Below is a small trained network, with its code and all its weights. Each question gives an input and a target symbol and asks what happens when units are switched off, that is, made to give their printed mean instead of their output.

import numpy as np


def w(rows, s, z=0):
    codes = np.array(rows[::2]) - 128.0
    scale = np.full(codes.shape[1], s)
    scale[-1] = z or s
    return codes * scale


def norm(h):
    return h / np.sqrt((h * h).mean(-1, keepdims=True) + 1e-5)


def softmax(a):
    e = np.exp(a - a.max(-1, keepdims=True))
    return e / e.sum(-1, keepdims=True)


def log_softmax(a):
    a = a - a.max(-1, keepdims=True)
    return a - np.log(np.exp(a).sum(-1, keepdims=True))


def net(x, mask):
    ids = ['αγδεζηθλξπστψ'.index(c) for c in x.split()]
    T = len(ids)
    res = E[ids] + P[:T]
    u = 0
    for l in range(3):
        r = norm(res)
        for j in range(3):
            rows = slice(2 * j, 2 * j + 2)
            q, k, v = (r @ M[l][rows].T for M in (Q, K, V))
            z = softmax(np.where(np.tri(T) > 0, q @ k.T / 2**0.5, -1e9)) @ v
            o = O[l][rows]
            res = res + np.where(mask[u + j], z, o[:, -1]) @ o[:, :-1]
        u += 3
    return log_softmax(norm(res)[-1] @ U[:, :-1].T + U[:, -1])


Q, K, V, O = {}, {}, {}, {}
E = w([
[109,140,118,156,141,167,129,164],'α',
[78,153,142,173,161,177,116,193],'γ',
[104,140,120,161,143,170,125,169],'δ',
[111,128,112,166,153,155,130,177],'ε',
[125,109,113,158,169,116,158,170],'ζ',
[143,101,105,137,175,79,179,140],'η',
[92,117,137,91,132,186,121,141],'θ',
[177,95,93,163,205,119,176,226],'λ',
[107,39,64,48,158,99,154,202],'ξ',
[132,100,45,124,199,119,153,188],'π',
[42,153,130,132,45,31,156,158],'σ',
[91,163,146,143,54,230,222,208],'τ',
[158,3,140,220,78,161,110,129],'ψ',
],0.0041)
P = w([
[2,18,82,197,115,122,204,173],'0',
[48,93,193,158,206,108,131,146],'1',
[117,74,52,190,68,198,169,91],'2',
[58,103,158,157,189,106,92,182],'3',
[162,111,76,152,67,178,170,81],'4',
[81,110,140,149,174,102,71,194],'5',
[185,130,83,128,65,176,158,87],'6',
[99,120,128,140,165,87,61,198],'7',
[188,144,109,95,86,168,149,101],'8',
[119,136,125,137,155,78,53,201],'9',
[202,162,115,81,92,146,146,109],'10',
[140,149,134,115,145,69,55,205],'11',
[228,182,141,65,95,128,134,126],'12',
[154,154,121,117,139,60,35,200],'13',
],0.0052)
Q[0] = w([
[123,102,57,102,84,100,155,178],'0.h0',
[124,97,118,167,134,106,86,210],'0.h0',
[69,61,126,198,133,77,58,221],'0.h1',
[67,81,163,172,109,113,89,242],'0.h1',
[110,117,218,135,224,92,75,167],'0.h2',
[135,114,88,167,72,86,145,253],'0.h2',
],0.0048)
K[0] = w([
[137,185,123,103,164,139,64,148],'0.h0',
[70,99,155,160,161,97,84,167],'0.h0',
[228,110,176,104,94,126,47,198],'0.h1',
[254,111,152,107,76,85,31,171],'0.h1',
[196,145,113,58,87,152,174,150],'0.h2',
[214,114,184,60,149,67,47,145],'0.h2',
],0.0054)
V[0] = w([
[158,178,93,146,46,115,215,130],'0.h0',
[158,207,140,90,128,139,44,119],'0.h0',
[223,59,221,180,95,125,35,134],'0.h1',
[17,220,71,32,222,130,207,143],'0.h1',
[170,153,127,96,141,115,17,139],'0.h2',
[103,4,210,28,111,189,101,136],'0.h2',
],0.0042)
O[0] = w([
[174,94,154,143,79,160,201,28,104],'0.h0',
[131,217,126,49,146,153,136,132,2],'0.h0',
[42,144,242,71,182,78,224,132,72],'0.h1',
[180,180,65,168,73,160,3,144,172],'0.h1',
[94,195,125,45,116,187,121,158,37],'0.h2',
[104,54,202,37,123,156,81,145,162],'0.h2',
],0.0046,0.0041)
Q[1] = w([
[104,54,147,134,221,80,85,187],'1.h0',
[82,255,120,61,197,52,40,213],'1.h0',
[198,147,195,98,73,186,219,45],'1.h1',
[43,117,53,171,80,105,11,170],'1.h1',
[93,172,118,167,145,39,12,188],'1.h2',
[162,152,143,141,97,225,222,57],'1.h2',
],0.0057)
K[1] = w([
[132,209,117,80,81,67,111,124],'1.h0',
[172,219,152,85,114,101,161,215],'1.h0',
[108,41,191,179,137,111,138,82],'1.h1',
[111,198,48,89,57,163,104,177],'1.h1',
[149,253,170,95,118,144,152,195],'1.h2',
[57,67,102,193,136,125,96,50],'1.h2',
],0.0063)
V[1] = w([
[24,95,64,80,55,198,216,165],'1.h0',
[40,160,167,112,18,37,147,53],'1.h0',
[158,102,132,82,209,69,89,52],'1.h1',
[114,95,228,195,69,110,96,139],'1.h1',
[95,155,117,74,104,214,225,253],'1.h2',
[112,80,141,176,131,68,21,163],'1.h2',
],0.0038)
O[1] = w([
[254,52,163,126,72,105,70,119,141],'1.h0',
[157,196,89,138,90,48,66,200,65],'1.h0',
[78,133,57,23,130,132,133,151,57],'1.h1',
[139,169,197,101,89,110,201,105,205],'1.h1',
[228,26,103,221,118,140,108,91,101],'1.h2',
[135,173,97,72,85,165,139,82,254],'1.h2',
],0.005,0.0053)
Q[2] = w([
[50,162,125,95,254,93,65,177],'2.h0',
[188,142,40,64,73,126,178,41],'2.h0',
[216,101,141,181,53,144,99,134],'2.h1',
[182,91,124,152,62,200,184,88],'2.h1',
[148,142,120,68,153,151,202,70],'2.h2',
[215,89,142,170,25,164,179,109],'2.h2',
],0.0061)
K[2] = w([
[156,157,50,72,208,119,136,237],'2.h0',
[41,81,68,161,129,136,137,24],'2.h0',
[242,32,25,211,45,171,165,73],'2.h1',
[140,37,77,169,135,204,147,23],'2.h1',
[65,186,215,174,154,136,140,102],'2.h2',
[106,62,138,254,100,170,108,71],'2.h2',
],0.0048)
V[2] = w([
[190,101,129,147,253,78,99,111],'2.h0',
[7,156,159,151,162,78,17,110],'2.h0',
[92,126,205,151,84,42,61,102],'2.h1',
[128,92,74,141,11,120,215,131],'2.h1',
[48,157,165,157,82,239,216,178],'2.h2',
[116,54,50,148,139,183,168,225],'2.h2',
],0.004)
O[2] = w([
[42,227,105,78,110,227,131,61,71],'2.h0',
[174,163,170,103,36,81,75,67,106],'2.h0',
[159,243,80,38,115,143,115,148,131],'2.h1',
[194,104,35,150,130,53,104,209,253],'2.h1',
[253,75,138,179,130,107,236,115,209],'2.h2',
[196,89,10,87,197,154,153,157,209],'2.h2',
],0.0041,0.005)
U = w([
[118,131,130,142,124,114,110,126,2],'α',
[252,154,46,59,16,205,241,60,164],'γ',
[135,158,175,177,129,164,109,136,13],'δ',
[132,160,161,168,155,153,123,102,43],'ε',
[106,185,126,175,162,122,149,95,69],'ζ',
[55,211,88,175,144,80,146,75,145],'η',
[123,141,225,33,96,171,40,106,208],'θ',
[83,150,92,122,235,210,193,154,83],'λ',
[69,73,68,32,158,177,34,190,100],'ξ',
[82,141,30,88,214,203,47,119,129],'π',
[149,245,69,80,52,29,23,209,96],'σ',
[196,2,48,238,136,41,78,221,165],'τ',
[57,46,244,60,188,44,203,199,136],'ψ',
],0.0058,0.0046)

Each question gives the input, a string of symbols that net reads in full, and the target symbol t.
The units are the heads (2 rows each of Q, K, V and O). Each row of codes is followed by its name. A weight is (code - 128) times the scale printed after its matrix; where a second scale follows, it is the last column's (O and U).
mask holds one flag per head, layer by layer. A switched-off head (its flag False) gives its mean, the last column of its rows in O, instead of its output. The means were averaged over made-up inputs and are rounded, as every weight is.
A unit's drop is (log p(t) with every unit on - log p(t) with that unit switched off) / (log p(t) with every unit on - log p(t) with every unit switched off).
The circuit of an input: a set's keep is (log p(t) with only the set's units on - log p(t) with every unit switched off) / (log p(t) with every unit on - log p(t) with every unit switched off). Starting from all 9 units, units are removed one at a time, each time the one whose removal leaves the highest keep (on an exact tie, the one counted first), for as long as the keep stays at least 0.8.
units of the circuit, in order: the units of the circuit, biggest drop first
most important unit: the unit with the biggest drop
which heads matter: for each layer, one digit per head in row order, 1 if its drop is at least 0.15 and else 0, layers parted by /
drop when u is switched off: that unit's drop, to one decimal
input η η τ θ ξ α, target ξ: most important unit => 0.h0
input η τ ψ σ ζ ε, target σ: which heads matter => 000 / 100 / 110
input σ ζ θ δ θ δ, target θ: which heads matter => 000 / 000 / 110
input τ τ ξ θ ε ξ α τ ζ ψ α γ, target ψ: which heads matter => 010 / 000 / 000
input θ δ τ σ δ δ ζ λ, target λ: units of the circuit, in order => 2.h1; 0.h1; 0.h0; 2.h0
input λ α τ ε θ θ η τ τ ψ τ θ δ θ, target θ: units of the circuit, in order => 0.h0; 0.h1; 2.h1; 2.h0
input ξ σ τ θ τ ξ α σ α π σ ζ, target σ: which heads matter => 000 / 000 / 000
input θ ζ τ α ε α η τ ε ξ γ σ ζ θ, target σ: which heads matter => 001 / 000 / 100
input π τ θ η η τ σ τ ξ ε ξ ε σ η, target σ: which heads matter => 000 / 100 / 000
input θ θ τ θ τ λ ζ ζ σ α, target σ: which heads matter => 101 / 000 / 100
input δ α ε τ α θ θ γ, target θ: which heads matter => 100 / 000 / 110
input τ θ τ τ τ π σ ξ α α σ θ δ α, target θ: which heads matter => 010 / 000 / 110
input α α θ α, target θ: units of the circuit, in order => 2.h1; 2.h0; 0.h0; 1.h2
input σ λ τ σ α ψ γ ε ζ σ θ ζ, target σ: which heads matter => 000 / 100 / 000
input η ε ε α δ γ σ γ, target σ: which heads matter => 100 / 000 / 100
input η ξ τ θ θ τ η α η σ ζ δ, target σ: most important unit => 2.h0
input θ τ θ τ θ γ ψ λ θ ξ, target ξ: units of the circuit, in order => 0.h0; 2.h0; 2.h1
input τ ζ σ α, target σ: which heads matter => 101 / 101 / 110
input ζ ξ τ θ η σ α ξ, target σ: which heads matter => 100 / 000 / 100
input τ θ δ γ, target θ: which heads matter => 101 / 001 / 110
input η η π ζ, target π: most important unit => 2.h1
input δ ε τ ξ θ ζ θ σ λ θ γ θ σ η, target σ: drop when 1.h0 is switched off => 0.1
input δ τ π δ α δ ξ α ψ ε, target ψ: drop when 0.h1 is switched off => 1.2
input π τ τ ε λ δ, target λ: drop when 2.h1 is switched off => 0.5
input τ τ τ τ ε θ τ σ θ α ζ ξ σ λ, target σ: drop when 2.h0 is switched off => 0.2
